What each symbol does to the objects:
x26: ge>x931, su>x400, vo>x89
x784: ge>x239, su>x635, vo>x718
x402: ge>x981, su>x339, vo>x538
x541: ge>x174, su>x721, vo>x537
x572: ge>x933, su>x681, vo>x326
x453: ge>x465, su>x842, vo>x571
x621: ge>x624, su>x74, vo>x743
x842: ge>x152, su>x453, vo>x613
x437: ge>x681, su>x933, vo>x832
x72: ge>x74, su>x624, vo>x23
x933: ge>x463, su>x437, vo>x572
x400: ge>x538, su>x26, vo>x174
x838: ge>x635, su>x239, vo>x983
x613: ge>x842, su>x465, vo>x3
x721: ge>x655, su>x541, vo>x931
x197: ge>x936, su>x897, vo>x398
x174: ge>x400, su>x931, vo>x541
x484: ge>x743, su>x193, vo>x788
x571: ge>x453, su>x152, vo>x267
x635: ge>x17, su>x784, vo>x838
x74: ge>x974, su>x621, vo>x72
x17: ge>x537, su>x718, vo>x635
x897: ge>x788, su>x197, vo>x981
x3: ge>x613, su>x23, vo>x624
x655: ge>x718, su>x537, vo>x721
x463: ge>x983, su>x832, vo>x933
x193: ge>x398, su>x484, vo>x974
x718: ge>x784, su>x17, vo>x655
x681: ge>x267, su>x572, vo>x437
x23: ge>x72, su>x3, vo>x465
x624: ge>x3, su>x72, vo>x621
x326: ge>x572, su>x267, vo>x152
x537: ge>x541, su>x655, vo>x17
x788: ge>x484, su>x398, vo>x897
x743: ge>x621, su>x974, vo>x484
x339: ge>x89, su>x402, vo>x936
x152: ge>x326, su>x571, vo>x842
x465: ge>x23, su>x613, vo>x453
x239: ge>x25, su>x838, vo>x784
x398: ge>x197, su>x788, vo>x193
x981: ge>x897, su>x936, vo>x402
x974: ge>x193, su>x743, vo>x74
x538: ge>x402, su>x89, vo>x400
x89: ge>x26, su>x538, vo>x339
x936: ge>x339, su>x981, vo>x197
x267: ge>x571, su>x326, vo>x681
x983: ge>x838, su>x25, vo>x463
x931: ge>x721, su>x174, vo>x26
x832: ge>x437, su>x463, vo>x25
x25: ge>x832, su>x983, vo>x239

The rows follow the links: the fewer symbols apart two objects are, the more alike their rows tend to be.

Each row is also shifted at random along 3 hidden directions that mean nothing.

Some objects, each with a row of numbers:
x571:  187  -343   114  -408  -123   182  -653   -14  -267   -23   -64   -68  -312    34   241   273   -44   -31    94   194  -252  -359  -358  -135   307  -324   329  -122   110  -366   173  -394   -98  -209   271   105   116  -173   210  -585  -240    54   125
x74:  880  -315  -419  -256  -571  -456  -250  -170    97   -25   -72  -161  -150  -134   102  -250   126   -60  -408    81   235   129    90  -366   679  -402    61    96    -7   -89   -76  -157  -441  -185   -31  -218   256    85   175   134  -310   537    -4
x193: -954  -259  -660   163  -480  -358    55   113   368   -41  -157  -167   -73   -54   -40  -341   149  -143  -590  -108   430   450    29  -304   519  -323  -315   200   137   282  -102     0  -397    26  -188   -67   153   -51    22   495  -209   380   -16
x398:  550   -74  -485   122  -369  -321   159    62   313   -20   -82  -159    90  -124    51  -387   146    19  -520  -160   376   324   110  -152   501  -181  -226   217    30   286   -55    13  -375   -94  -183   -85   157    47   -85   592  -128   307    -7
x437: -996  -163   278  -259   235   159  -297   -95  -318     2    88   145  -236   127    27   445   -61   -49   364   281  -384  -278  -202    -8  -256    12   338  -218    63  -295    61   -74   223    -2   166  -106  -148   -88   120  -693    14   -54   -23
x538:  931   604   209  -147   221   542  -403  -146  -626   138    43   147    -2   302   170    70  -104   343   499  -148  -423  -607    21   334  -126  -153   198  -243  -132  -402   302  -499   294  -280   387   527   -49    58  -230  -138   352  -410   109
x784:   76   396   566  -113   392  -276    89   -39   -18   591  -225    55   101   201    13   328   -48   286   398  -229  -423  -346   -46     8  -738   443    90   462  -342   107  -170    88   379  -306    57  -347  -218    93  -308  -254   312    16  -237
x537:  558   497  -226   422   479   598    63    68  -385  -210   389   476    88   385  -215    70    36    32   341    32  -163    -2   -23   356  -507   -42    -9  -551   159   -33   -21    54   414   387    22   354  -398    93  -183   -25   499  -496    64
x832: -871   -23   405  -191   390   192  -283    15  -247   187   -69   133  -177   143    33   428   -76    46   409   131  -430  -399  -218    21  -412   108   257   -21    -7  -187    17  -107   297   -93   131   -87  -201  -113    44  -611    97  -183  -101
x339:  -95   245  -237   394   -37  -130   577    43   332   -84    78    -6   284   -72  -114  -397    63    28  -249  -230   345   428   304    91   -68   182  -356    69     9   394   -95   287   -50   213  -273    -3   -17   130  -164   642   157    38   -82
x613: -207  -524    40  -223  -415  -364    88    58   456    34  -267  -403   -15  -417   139  -113   -18  -151  -411    35   298    83    -1  -164   396   110   -56   371    36    56    72   146  -415   -65   -54  -272   301  -198   219    72  -486   274    85
x624:  315  -304   276  -411  -305   235  -248   363   247   307  -661  -755    67  -411   400   -73  -106    64  -252  -278    49  -424  -294   209   545   -14  -207   557   102   -84   534  -464  -329  -430   289   500   474  -580    58   171  -353  -251   374
x23:  663  -326  -286  -299  -398    65  -571   102   -16    26  -268  -269  -241   -52   251   -57    41   -87  -273    84   -36  -187  -292  -169   652  -458    53    84   196  -172   205  -430  -309  -253   191   231   264  -218   154  -109  -330   158   178
x484: -236  -140   378  -546  -342   -70  -287  -463  -236  -180   174  -236   -92  -295   196   -27  -155    98   103   166   -12  -363   275  -108   546  -143   443  -206  -151  -490   120  -253  -246  -316   239   -47   247    56   185  -101  -270   156    89
x721: -136   484   238   252   383  -165   370   248   233   539  -345   -33   311   148   -66    70    -7   261   161  -454  -159   -35    12   227  -662   527  -397   555  -184   438   -64   155   300  -132   -29   -60  -170   -13  -419   224   414  -211  -186
x897: -356   226   361  -525  -229  -372  -466  -425  -331   286  -107  -139  -112    76   234   105   -23   332   228   -73  -256  -466   151  -157   205  -166   427   160  -389  -381    18  -496  -109  -555   257  -161   190   143   -88  -184    -1   263   -90
x197: -127   -40  -516   396  -179   187   367   146   268  -329   179   -83   208  -179   -96  -455    91  -146  -387   -63   555   469   171   142   320   -95  -335  -209   227   236    21   130  -244   302  -214   330   102   -37    66   653   -21  -163   186
x25: -514    68   513  -206   241  -365   -14  -445  -219    84   273   299   -98   124  -145   396   -50    31   480   254  -366  -167   104  -275  -527   288   440   -37  -322  -212  -365   239   300  -114   -17  -643  -279   306   -26  -626    48   272  -298
x788:  -73   126   405  -540  -225    39  -390  -287  -287   139  -112  -321   -80  -129   290     2   -56   259   193   -42  -187  -545    94    50   411  -150   290    10  -218  -436   201  -489  -145  -462   371   166   287    -4    11  -119  -123    -8   101
x933:  797  -237  -254   371   136   109   380   406   440  -135   -93    12   115   -56  -176   -64    10  -220  -253   -12   251   390  -115   128  -150   171  -365    48   250   380   -38   357     8   402  -258    44   -57  -183    76   225   -40   -88    48
x743:  473  -224   488  -582  -375    43  -247  -321  -142  -189    75  -383   -52  -417   281  -153  -112    46    21   176    48  -383   280    25   622   -81   304  -100  -133  -503   218  -262  -311  -288   237    99   328   -27   308   -49  -354    31   241

In each set, the symbols that take the first to the second take the third to the fourth. Give the fourth.
Answer with the object's name.
 198  -299  -518    27  -477  -153  -131    82   216   -93   -71  -183  -110  -125    56  -298   119  -124  -533    20   365   240    20  -202   666  -376  -151    72   156    47    87  -162  -404   -21   -75    84   187   -69   137   346  -294   225    84
:  935   338  -205   421   422   187   192   186   -96    35   148   384    85   337  -201     7    50   -11   164   -81  -109   183  -108   155  -593    97  -284   -80   110   268  -147   198   342   271   -51    68  -335   113  -218    55   413  -161  -112
:: -170   508    30   -45   199   -69  -199  -338  -485    84   229   345  -103   438   -60   123    52   239   433    31  -394  -193   149   -48  -316  -106   247  -225  -219  -204  -220  -191   285  -235   111  -128  -262   348  -213  -176   441    70  -157
: x453

 214   256  -383   484   421   115   204   268   -52     9   100   387    41   414  -205   111    71   -40    90  -113   -89   299  -144   131  -642    83  -259  -105   130   332  -202   243   338   255  -126    20  -357   105  -209    47   418  -134  -165
:  967  -444    83  -519  -412  -287  -447  -438  -294  -254   233     6  -385   -69    78    78    22   -70    34   443   -39  -176    90  -447   521  -398   601  -312   -90  -514   -95  -172  -216  -191    82  -370   125   190   380  -506  -419   494   -42
:: -430   515  -104   190   332   227   -27  -326  -513  -293   604   547   -66   403  -171    21    46   120   463   170  -198    -1   194    21  -335  -128   279  -638   -37  -191  -204    46   389   223   -50   -11  -351   407   -94  -202   430  -136  -151
: x437

-460   471    38   318   382   -74   408   411   270   583  -415   -56   339   173   -75   -85    32   271    16  -548   -37    42   -90   318  -613   373  -493   676  -140   565    20   132   232  -100   -48    75  -117  -128  -503   484   355  -248  -148
:  622  -500  -114   218   -86    -7   423   182   439  -375    -8  -160    36  -359  -138  -124   -48  -356  -372   154   386   374   -60    17   163   184  -223   -36   203   202    -2   381  -192   368  -241   -45    95  -198   316   144  -315   -21   134
::   96   544  -123   206   361    10   -38  -169  -365    95   308   444   -14   488  -227   116    86   171   337    -3  -288    22    54    -3  -525   -32    66  -196   -95   -28  -212    24   407    50     1  -103  -367   347  -311  -147   476   -32  -212
: x74

 600  -324   -12  -488  -329  -209  -704   -69  -131   248  -236  -158  -351    23   257   269    51    36   -50    86  -253  -345  -337  -322   458  -409   242   121   -21  -259    69  -455  -209  -453   216  -105   218  -158    81  -470  -314   373   -22
: -1083    371    285    320    655    654    334    184   -119    -78    161    237    228     75   -147    156   -169    -12    378      1   -193    -93      1    504   -736    450    -93   -241    126     39    105    212    451    371    -44    410   -309    -92    -99    -20    366   -688     83
:: -428   362  -356   476   436   216     5   380  -116   238  -136   329    19   524  -169   121    85    84    89  -267  -228   138  -297   197  -632    -1  -348   171   154   363  -115   113   453   139   -36   183  -311     2  -361    21   426  -183  -138
: x842

1283  -360  -155  -439  -572  -341  -401  -319  -123   -95     9  -128  -274  -139   160   -80    39   -28  -229   171   119   -56   -16  -463   676  -431   335   -26   -21  -288   -32  -244  -396  -211    46  -302   283    63   239  -212  -379   539     4
:  746    58  -249   288  -200   -65   523  -156   251  -374   299    76   228  -253  -172  -471    53   -41  -262   -54   504   494   504    23   174    83  -218  -271   -11   186  -137   313  -172   349  -301   -35    33   193    34   648    51    62    61
::  981   499   496   167   424   147   411    -1   -32   138    35    35   293    11   -71   121  -159   188   366  -209  -215  -182   159   390  -607   492   -99    62  -219    77   -10   134   381    10   -14   147  -179    50  -220    97   358  -405     8
: x681

-202  -401  -109  -235  -144   460  -665   156  -209  -135  -109  -124  -304   -26   241   161   -17  -154   -11   237   -95  -291  -425   -42   487  -438   157  -229   361  -332   313  -411  -138   -33   255   413   183  -330   239  -395  -296  -149   275
: -1293    285    110   -169     56    473   -367   -230   -480   -208    317    130    -92    114     33     20    -67     98    343    150   -187   -354    125    135    180   -203    322   -471     22   -482    153   -387     47    -97    274    353    -27     59     56   -149    122   -234    108
:: -522  -176   241  -358   101   -24  -532   -84  -319   148   -75    39  -296   126    90   405   -32    27   285   223  -400  -394  -312  -105   -82  -135   370    29   -44  -308   -23  -197    81  -211   241  -142    -9   -74   100  -683  -133    53   -61
: x484

-178     4  -524   324  -264  -304   347   152   398   -22   -51  -124   195   -41   -62  -385   152   -56  -501  -258   443   507   175   -60   277   -83  -379   152    23   373   -65   156  -238    53  -251   -75   136    80   -74   632    36   208   -39
:  286   225   591  -198   348  -266    39  -311  -164   232    91   201    11   137   -81   385   -82   204   461    35  -399  -242   110   -76  -598   393   288   118  -350  -128  -206    90   309  -183     6  -485  -257   218  -132  -451   218   104  -304
:: -146  -504   185  -294  -445  -245   -51   111   316    94  -361  -475   -38  -454   222   -34   -44   -57  -313   -68   167   -83   -58  -137   482    60   -73   410    -7     5   169  -113  -424  -271    34   -39   365  -217   243    83  -506   169   120
: x635

-542   419  -224   311   414   165   -17   -67  -286   -37   283   553   -48   514  -177   100   123    99   326    10  -210    44    -5    79  -545   -29    22  -354    16    31  -190     5   412   127    17   -24  -398   251  -318  -111   492  -157  -215
: -161  -379  -233  -333  -280    78  -597   219   -81   149  -294  -198  -303    53   214   143    45   -92  -245    62  -112  -228  -436  -192   532  -460    60   168   176  -208   201  -496  -257  -218   238   175   224  -323   145  -220  -305   123   173
::   68  -394  -328  -271  -564  -672  -392  -162    91    65  -164  -169  -307   -24    57   -59   162   -66  -460    75   152   124   -66  -592   659  -419   176   208   -30   -28  -156  -224  -423  -298   -68  -426   234    70   185   -74  -352   732  -175
: x17

 168  -413   -30  -469  -323  -277  -519  -198  -162     2   -71   -38  -429    25   139   205    74   -51   -19   206  -169  -171  -209  -459   422  -371   331    15   -20  -338   -63  -331  -197  -280   186  -266   140     5   242  -483  -294   499   -82
: 1199   -87  -285   544   313   566   352   394   237  -283   109    44   151   -15  -193   -85   -61  -261   -84    32   210   340  -134   335  -238   147  -410  -218   369   307   117   338   118   648  -164   423  -184  -240    81   145    62  -469   178
::  311   344   284  -311   -18    59  -223  -728  -658  -332   594   325  -105    95     2   -32   -82   193   496   297  -221  -262   436   -68    29  -165   610  -654  -257  -559  -126  -191   150  -119   117  -134   -55   443     5  -301   188    74   -62
: x655

-518  -455  -413  -163  -360    69  -468   144     5   -87  -152  -136  -296    -2   157    18    63  -140  -345   130    98   -87  -303  -207   604  -495    67    29   275  -148   147  -300  -298  -116   125   188   228  -187   213  -124  -327   197   164
:  412  -466    -3    68  -219  -116   295   317   560    54  -324  -377    90  -304    89   -93    14  -183  -491   -89   315   254  -163    -8   249   162  -285   400   136   268    74   190  -230    91  -171   -51   196  -312   168   207  -338   120    83
:: 1510  -178   323  -485    -8   241  -615  -197  -366    39   -58   -34  -256    -6   218   271   -82    49   287   266  -378  -593  -241   -91   205  -186   424   -98   -13  -502   175  -348   -36  -277   312    84    85  -103   160  -590  -211    29    84
: x463

 448   416  -173   244   331  -266   133  -239  -266   -11   357   552    13   465  -243    61   142   102   330    39  -204   203   201   -97  -554    13   121  -196  -181   112  -377   235   394    95  -176  -331  -356   454  -171  -120   435   123  -344
:  684  -562    79   -72  -279   -64   346   -74   349  -421   100  -259    71  -587    17  -210   -81  -290  -358   257   411   281   182  -105   450   120    -7   -91   148   -44   -11   261  -362   258  -171  -118   230  -134   412   112  -451    81   138
::  461   174  -341   373   225  -405   246   159   168   219   -43   313    35   364  -249    70   196    19   -60  -122   -26   442  -146  -201  -588    95  -224   331   -34   462  -410   358   193   166  -230  -441  -302   211  -261    49   273   267  -360
: x624

 708  -377  -235  -435  -549  -588  -563  -102    42   278  -299  -208  -370    25   250    14   161    60  -291    26   -24  -114  -164  -546   650  -440   169   297   -89  -161   -59  -358  -362  -484    87  -314   269     4    78  -185  -370   641  -115
: -458  -111  -484   712   353   340   407   295   230  -351   240   358   120   143  -351     8    65  -322  -111   120   190   577  -139   125  -398    87  -367  -269   364   341  -138   520   250   703  -312    63  -270    21    49   150   140  -209   -41
:: -438  -392   281  -334  -411   131   -30  -284     4  -465   200  -286   -32  -527   149  -164  -120  -128   -70   271   253  -125   259   -44   624   -44   280  -303    30  -417   181   -70  -338   -34    32    46   293   -89   415     9  -479   -17   310
: x26

 608   134  -328   546   362   235   390    62    32  -460   470   444    58   162  -359   -56    74  -216    87   182   119   490   115   134  -514   103  -171  -452   225   209  -239   423   256   586  -266    59  -370   142    34    73   260  -179   -43
:   26  -358  -314   438    82   223   282   687   562   144  -423  -248   158   -60   -38   -11    26  -220  -405  -209   281   304  -448   208   -97   112  -546   421   361   477   158   154   -63   289  -166   261    52  -471   -41   276  -137  -220   154
:: -512   367  -122   450   310   219   529   305   286    30   -51    15   417    46  -175  -221   -33    52   -44  -338   180   238   154   442  -360   371  -461   164    29   376    67   263   153   279   -98   275  -137   -33  -265   621   354  -444    49
: x197

